Here is a tiny trained network, its code and every weight. The questions are about switching its units off for an input and a class, where a switched-off unit gives its printed mean instead of its output.

import numpy as np


def w(rows, s, z=0):
    codes = np.array(rows[::2]) - 128.0
    scale = np.full(codes.shape[1], s)
    scale[-1] = z or s
    return codes * scale


def f(y):
    return np.maximum(y, 0)


def log_softmax(a):
    a = a - a.max(-1, keepdims=True)
    return a - np.log(np.exp(a).sum(-1, keepdims=True))


def net(x, mask):
    res = np.array(x, float).reshape(1, 7) / 4 @ E
    y = f(res @ A[0][:, :-1].T + A[0][:, -1])
    res = res + np.where(mask, y, B[0][:, -1]) @ B[0][:, :-1]
    return log_softmax(res[-1] @ U[:, :-1].T + U[:, -1])


A, B = {}, {}
E = w([
[165,102,136,254,168],'x0',
[127,129,127,128,129],'x1',
[129,128,127,128,128],'x2',
[39,75,42,163,72],'x3',
[128,129,128,128,127],'x4',
[47,84,204,128,192],'x5',
[166,32,185,129,37],'x6',
],0.0054)
A[0] = w([
[145,126,124,173,146,33],'neuron 1',
[29,90,203,126,202,55],'neuron 2',
[132,125,144,200,150,89],'neuron 3',
[140,126,135,202,138,96],'neuron 4',
[78,112,168,128,163,53],'neuron 5',
[156,63,172,121,66,50],'neuron 6',
[245,182,17,126,59,6],'neuron 7',
[155,119,134,231,152,127],'neuron 8',
[153,117,169,121,101,82],'neuron 9',
[160,68,180,117,56,35],'neuron 10',
[63,100,71,154,95,80],'neuron 11',
[149,141,154,125,135,32],'neuron 12',
[236,178,227,80,189,41],'neuron 13',
[118,157,107,127,159,65],'neuron 14',
[94,210,79,131,202,38],'neuron 15',
[102,181,96,125,173,49],'neuron 16',
[99,143,126,20,97,76],'neuron 17',
[90,104,98,137,110,71],'neuron 18',
[76,104,84,147,100,83],'neuron 19',
[106,91,173,123,127,96],'neuron 20',
[99,114,102,140,113,89],'neuron 21',
[155,125,130,205,144,53],'neuron 22',
[139,103,148,127,101,52],'neuron 23',
[95,113,100,141,109,88],'neuron 24',
[152,134,148,115,146,46],'neuron 25',
[159,129,111,179,130,88],'neuron 26',
[99,114,98,142,111,96],'neuron 27',
[101,188,91,129,183,49],'neuron 28',
[144,83,156,125,87,45],'neuron 29',
[100,144,126,26,98,76],'neuron 30',
[101,145,122,15,99,88],'neuron 31',
[65,101,71,157,91,63],'neuron 32',
[98,116,158,132,145,59],'neuron 33',
],0.011,0.0014)
B[0] = w([
[135,104,134,142,147,159],'neuron 1',
[136,132,207,65,88,225],'neuron 2',
[136,95,143,147,161,186],'neuron 3',
[134,97,137,146,164,185],'neuron 4',
[128,131,169,100,107,172],'neuron 5',
[115,99,73,134,84,204],'neuron 6',
[118,133,237,51,85,233],'neuron 7',
[135,80,142,156,182,218],'neuron 8',
[120,124,94,132,111,164],'neuron 9',
[116,99,67,130,83,207],'neuron 10',
[136,196,114,133,146,187],'neuron 11',
[128,150,120,131,135,147],'neuron 12',
[127,252,89,140,162,253],'neuron 13',
[121,113,106,136,103,156],'neuron 14',
[117,82,62,138,71,209],'neuron 15',
[124,96,85,129,93,177],'neuron 16',
[138,82,149,165,183,189],'neuron 17',
[129,166,123,132,142,159],'neuron 18',
[131,182,118,133,144,174],'neuron 19',
[131,122,148,101,100,171],'neuron 20',
[128,158,123,131,138,153],'neuron 21',
[123,93,143,147,169,187],'neuron 22',
[121,116,105,127,115,155],'neuron 23',
[133,161,118,127,141,157],'neuron 24',
[131,154,122,131,132,149],'neuron 25',
[125,98,148,139,149,169],'neuron 26',
[134,159,120,130,139,156],'neuron 27',
[124,93,78,133,85,187],'neuron 28',
[124,109,91,131,99,175],'neuron 29',
[136,85,148,164,180,186],'neuron 30',
[137,82,151,170,184,192],'neuron 31',
[136,195,112,130,150,186],'neuron 32',
[132,128,153,110,118,155],'neuron 33',
],0.038,0.0062)
U = w([
[147,73,159,194,215,232],'0',
[135,253,88,137,155,213],'1',
[94,86,42,134,46,5],'2',
[127,136,219,37,88,53],'3',
],0.0077,0.00013)

Each question gives the input, the list of numbers given to net, and the class t.
The units are the neurons (one row each of A and B). Each row of codes is followed by its name. A weight is (code - 128) times the scale printed after its matrix; where a second scale follows, it is the last column's (A, B and U).
mask holds one flag per neuron, in row order. A switched-off neuron (its flag False) gives its mean, the last column of its row in B, instead of its output. The means were averaged over made-up inputs and are rounded, as every weight is.
A unit's drop is (log p(t) with every unit on - log p(t) with that unit switched off) / (log p(t) with every unit on - log p(t) with every unit switched off).
The circuit of an input: a set's keep is (log p(t) with only the set's units on - log p(t) with every unit switched off) / (log p(t) with every unit on - log p(t) with every unit switched off). Starting from the 12 units with the biggest drops (on a tie, the unit counted first), units are removed one at a time, each time the one whose removal leaves the highest keep (on an exact tie, the one counted first), for as long as the keep stays at least 0.8.
circuit, biggest first: the units of the circuit, biggest drop first
k most important neurons: the k neurons with the biggest drops, biggest first
drop of u: that unit's drop, to one decimal
input [-2,6,-8,3,3,6,-5], class 3: 4 most important neurons => [neuron 2; neuron 10; neuron 6; neuron 5]
input [-8,4,5,1,-2,3,-6], class 0: 3 most important neurons => [neuron 31; neuron 17; neuron 30]
input [-3,8,-8,-7,3,7,-5], class 1: circuit, biggest first => [neuron 13]
input [1,2,1,5,-3,7,-8], class 2: 4 most important neurons => [neuron 15; neuron 7; neuron 28; neuron 16]
input [-4,-3,4,-3,-8,2,3], class 0: 3 most important neurons => [neuron 31; neuron 17; neuron 30]
input [-8,5,-5,4,5,-6,2], class 0: 2 most important neurons => [neuron 31; neuron 17]
input [6,4,-7,6,-2,-4,-8], class 2: 4 most important neurons => [neuron 15; neuron 28; neuron 13; neuron 16]
input [2,-4,6,-7,-2,0,-8], class 2: 2 most important neurons => [neuron 15; neuron 28]
input [1,7,4,4,-4,8,-7], class 3: 2 most important neurons => [neuron 2; neuron 5]
input [-6,-4,-6,3,1,-8,6], class 3: 2 most important neurons => [neuron 7; neuron 8]
input [6,5,4,6,-6,8,5], class 3: 2 most important neurons => [neuron 2; neuron 13]
input [0,7,2,5,2,-8,-3], class 3: 2 most important neurons => [neuron 7; neuron 13]
input [-2,5,0,6,2,-8,-5], class 3: drop of neuron 13 => 0.6
input [5,-7,5,7,-5,6,6], class 1: drop of neuron 30 => 0.0
input [2,1,1,1,-2,-5,1], class 3: circuit, biggest first => [neuron 7]
input [1,-5,-6,4,-7,-2,-8], class 2: drop of neuron 15 => 0.1
